Here is a tiny trained network, its code and every weight. The questions are about switching its units off for an input and a class, where a switched-off unit gives its printed mean instead of its output.

import numpy as np


def w(rows, s, z=0):
    codes = np.array(rows[::2]) - 128.0
    scale = np.full(codes.shape[1], s)
    scale[-1] = z or s
    return codes * scale


def norm(h):
    return h / np.sqrt((h * h).mean(-1, keepdims=True) + 1e-5)


def f(y):
    return y / 2 * (1 + np.tanh(0.7978845608 * (y + 0.044715 * y**3)))


def log_softmax(a):
    a = a - a.max(-1, keepdims=True)
    return a - np.log(np.exp(a).sum(-1, keepdims=True))


def net(x, mask):
    res = np.array(x, float).reshape(1, 3) / 4 @ E
    u = 0
    for l in range(2):
        y = f(norm(res) @ A[l][:, :-1].T + A[l][:, -1])
        res = res + np.where(mask[u : u + 12], y, B[l][:, -1]) @ B[l][:, :-1]
        u += 12
    return log_softmax(norm(res)[-1] @ U[:, :-1].T + U[:, -1])


A, B = {}, {}
E = w([
[91,2,188],'x0',
[74,223,182],'x1',
[212,150,152],'x2',
],0.0051)
A[0] = w([
[79,94,88,120],'L0N0',
[205,132,74,141],'L0N1',
[238,98,125,215],'L0N2',
[182,144,138,224],'L0N3',
[31,155,88,155],'L0N4',
[115,104,65,94],'L0N5',
[152,170,203,116],'L0N6',
[151,206,163,159],'L0N7',
[11,41,144,1],'L0N8',
[65,78,141,121],'L0N9',
[134,176,150,108],'L0N10',
[77,214,158,111],'L0N11',
],0.013,0.0023)
B[0] = w([
[122,114,187,166],'L0N0',
[48,117,2,222],'L0N1',
[14,13,154,251],'L0N2',
[96,179,116,184],'L0N3',
[183,126,59,220],'L0N4',
[124,161,129,158],'L0N5',
[88,140,160,176],'L0N6',
[179,165,151,225],'L0N7',
[214,133,154,254],'L0N8',
[249,121,209,197],'L0N9',
[59,131,163,165],'L0N10',
[145,79,127,251],'L0N11',
],0.0079,0.0049)
A[1] = w([
[142,88,67,156],'L1N0',
[157,32,94,46],'L1N1',
[74,153,246,92],'L1N2',
[83,141,170,133],'L1N3',
[54,198,181,144],'L1N4',
[161,109,228,249],'L1N5',
[107,147,134,50],'L1N6',
[136,163,135,161],'L1N7',
[126,128,176,131],'L1N8',
[173,140,129,54],'L1N9',
[179,150,86,220],'L1N10',
[174,113,103,118],'L1N11',
],0.011,0.0016)
B[1] = w([
[128,194,172,177],'L1N0',
[97,96,142,197],'L1N1',
[25,233,89,175],'L1N2',
[109,165,118,135],'L1N3',
[203,86,108,169],'L1N4',
[91,160,189,253],'L1N5',
[121,87,82,118],'L1N6',
[141,116,104,143],'L1N7',
[66,112,189,146],'L1N8',
[106,3,67,142],'L1N9',
[174,97,137,179],'L1N10',
[155,127,92,152],'L1N11',
],0.0068,0.005)
U = w([
[161,137,116,2],'0',
[84,38,172,141],'1',
[72,152,29,156],'2',
[251,240,121,122],'3',
[232,120,69,91],'4',
[66,251,203,138],'5',
[237,132,248,200],'6',
],0.013,0.0074)

Each question gives the input, the list of numbers given to net, and the class t.
The units are the neurons (one row each of A and B). Each row of codes is followed by its name. A weight is (code - 128) times the scale printed after its matrix; where a second scale follows, it is the last column's (A, B and U).
mask holds one flag per neuron, layer by layer. A switched-off neuron (its flag False) gives its mean, the last column of its row in B, instead of its output. The means were averaged over made-up inputs and are rounded, as every weight is.
A unit's drop is (log p(t) with every unit on - log p(t) with that unit switched off) / (log p(t) with every unit on - log p(t) with every unit switched off).
The circuit of an input: a set's keep is (log p(t) with only the set's units on - log p(t) with every unit switched off) / (log p(t) with every unit on - log p(t) with every unit switched off). Starting from the 12 units with the biggest drops (on a tie, the unit counted first), units are removed one at a time, each time the one whose removal leaves the highest keep (on an exact tie, the one counted first), for as long as the keep stays at least 0.8.
units of the circuit, in order: the units of the circuit, biggest drop first
k most important neurons: the k neurons with the biggest drops, biggest first
k most important neurons of layer l: the k neurons of layer l with the biggest drops, biggest first
drop when u is switched off: that unit's drop, to one decimal
input [5,4,3], class 5: units of the circuit, in order : L1N2
input [-2,3,-2], class 3: 2 most important neurons : L0N2, L0N4
input [-4,2,6], class 2: units of the circuit, in order : L0N1, L0N9
input [-7,2,7], class 2: units of the circuit, in order : L0N9, L0N1
input [6,1,2], class 6: 2 most important neurons of layer 0 : L0N8, L0N9
input [-3,7,-2], class 3: units of the circuit, in order : L0N2, L0N4
input [-6,-1,-8], class 4: 2 most important neurons : L0N2, L0N4
input [-8,2,-7], class 3: 3 most important neurons of layer 0 : L0N2, L0N1, L0N7
input [3,5,2], class 5: 2 most important neurons : L1N2, L0N6
input [-8,0,-7], class 3: 2 most important neurons of layer 0 : L0N2, L0N1
input [-3,7,-8], class 4: 2 most important neurons of layer 0 : L0N2, L0N4
input [7,5,7], class 5: drop when L1N2 is switched off : 0.3
input [6,3,7], class 5: drop when L1N2 is switched off : 0.2
input [-6,3,-8], class 4: most important neuron : L0N2
input [-4,2,-5], class 3: drop when L0N2 is switched off : 0.3
